Below is a small trained network, with its code and all its weights. Each question gives an input and a class and asks what happens when units are switched off, that is, made to give their printed mean instead of their output.

import numpy as np


def w(rows, s, z=0):
    codes = np.array(rows[::2]) - 128.0
    scale = np.full(codes.shape[1], s)
    scale[-1] = z or s
    return codes * scale


def f(y):
    return y / 2 * (1 + np.tanh(0.7978845608 * (y + 0.044715 * y**3)))


def log_softmax(a):
    a = a - a.max(-1, keepdims=True)
    return a - np.log(np.exp(a).sum(-1, keepdims=True))


def net(x, mask):
    res = np.array(x, float).reshape(1, 4) / 4 @ E
    y = f(res @ A[0][:, :-1].T + A[0][:, -1])
    res = res + np.where(mask, y, B[0][:, -1]) @ B[0][:, :-1]
    return log_softmax(res[-1] @ U[:, :-1].T + U[:, -1])


A, B = {}, {}
E = w([
[177,148,251,146,106],'x0',
[68,38,183,126,196],'x1',
[198,135,135,57,209],'x2',
[125,132,130,131,133],'x3',
],0.011)
A[0] = w([
[192,177,189,70,149,101],'neuron 1',
[137,209,51,139,57,75],'neuron 2',
[207,174,171,97,116,122],'neuron 3',
[205,185,139,95,111,118],'neuron 4',
[113,80,202,103,192,217],'neuron 5',
[49,81,110,132,137,140],'neuron 6',
[172,115,105,4,247,138],'neuron 7',
[33,78,110,139,137,141],'neuron 8',
[141,145,136,125,132,115],'neuron 9',
[69,79,119,126,127,135],'neuron 10',
[123,84,182,116,177,189],'neuron 11',
[170,161,164,86,125,116],'neuron 12',
[109,42,211,108,204,1],'neuron 13',
[133,123,255,180,95,123],'neuron 14',
[121,144,127,126,138,119],'neuron 15',
[73,94,119,137,133,132],'neuron 16',
],0.0089,0.0084)
B[0] = w([
[138,205,164,105,183,188],'neuron 1',
[86,45,59,146,46,180],'neuron 2',
[133,180,153,105,181,187],'neuron 3',
[145,190,173,105,158,183],'neuron 4',
[88,70,130,97,110,244],'neuron 5',
[105,128,170,78,160,175],'neuron 6',
[157,121,45,190,44,249],'neuron 7',
[98,132,165,90,170,185],'neuron 8',
[127,129,132,134,138,129],'neuron 9',
[115,144,168,106,148,163],'neuron 10',
[91,104,122,119,124,210],'neuron 11',
[141,173,158,105,171,161],'neuron 12',
[197,185,57,213,82,181],'neuron 13',
[149,111,1,203,46,212],'neuron 14',
[120,137,127,125,115,125],'neuron 15',
[108,140,170,94,166,156],'neuron 16',
],0.0088,0.011)
U = w([
[100,92,117,133,103,182],'0',
[172,141,111,161,105,196],'1',
[119,140,249,77,187,2],'2',
],0.016,0.00051)

Each question gives the input, the list of numbers given to net, and the class t.
The units are the neurons (one row each of A and B). Each row of codes is followed by its name. A weight is (code - 128) times the scale printed after its matrix; where a second scale follows, it is the last column's (A, B and U).
mask holds one flag per neuron, in row order. A switched-off neuron (its flag False) gives its mean, the last column of its row in B, instead of its output. The means were averaged over made-up inputs and are rounded, as every weight is.
A unit's drop is (log p(t) with every unit on - log p(t) with that unit switched off) / (log p(t) with every unit on - log p(t) with every unit switched off).
The circuit of an input: a set's keep is (log p(t) with only the set's units on - log p(t) with every unit switched off) / (log p(t) with every unit on - log p(t) with every unit switched off). Starting from the 12 units with the biggest drops (on a tie, the unit counted first), units are removed one at a time, each time the one whose removal leaves the highest keep (on an exact tie, the one counted first), for as long as the keep stays at least 0.8.
units of the circuit, in order: the units of the circuit, biggest drop first
top k neurons: the k neurons with the biggest drops, biggest first
drop of u: that unit's drop, to one decimal
input [5,3,8,2], class 1: units of the circuit, in order -> [neuron 7]
input [-4,1,-1,5], class 2: units of the circuit, in order -> [neuron 14; neuron 7]
input [1,6,5,-3], class 1: top 3 neurons -> [neuron 13; neuron 7; neuron 2]
input [-3,-5,-2,-7], class 0: top 3 neurons -> [neuron 2; neuron 13; neuron 7]
input [-6,-6,0,6], class 0: top 2 neurons -> [neuron 2; neuron 13]
input [8,4,2,1], class 1: top 2 neurons -> [neuron 14; neuron 13]
input [3,2,7,4], class 1: top 2 neurons -> [neuron 7; neuron 13]
input [4,4,8,0], class 1: top 2 neurons -> [neuron 7; neuron 13]
input [-1,4,-1,-5], class 2: drop of neuron 2 -> 0.1
input [-1,2,-1,2], class 2: drop of neuron 14 -> 0.4
input [-8,7,0,5], class 2: drop of neuron 14 -> 0.2
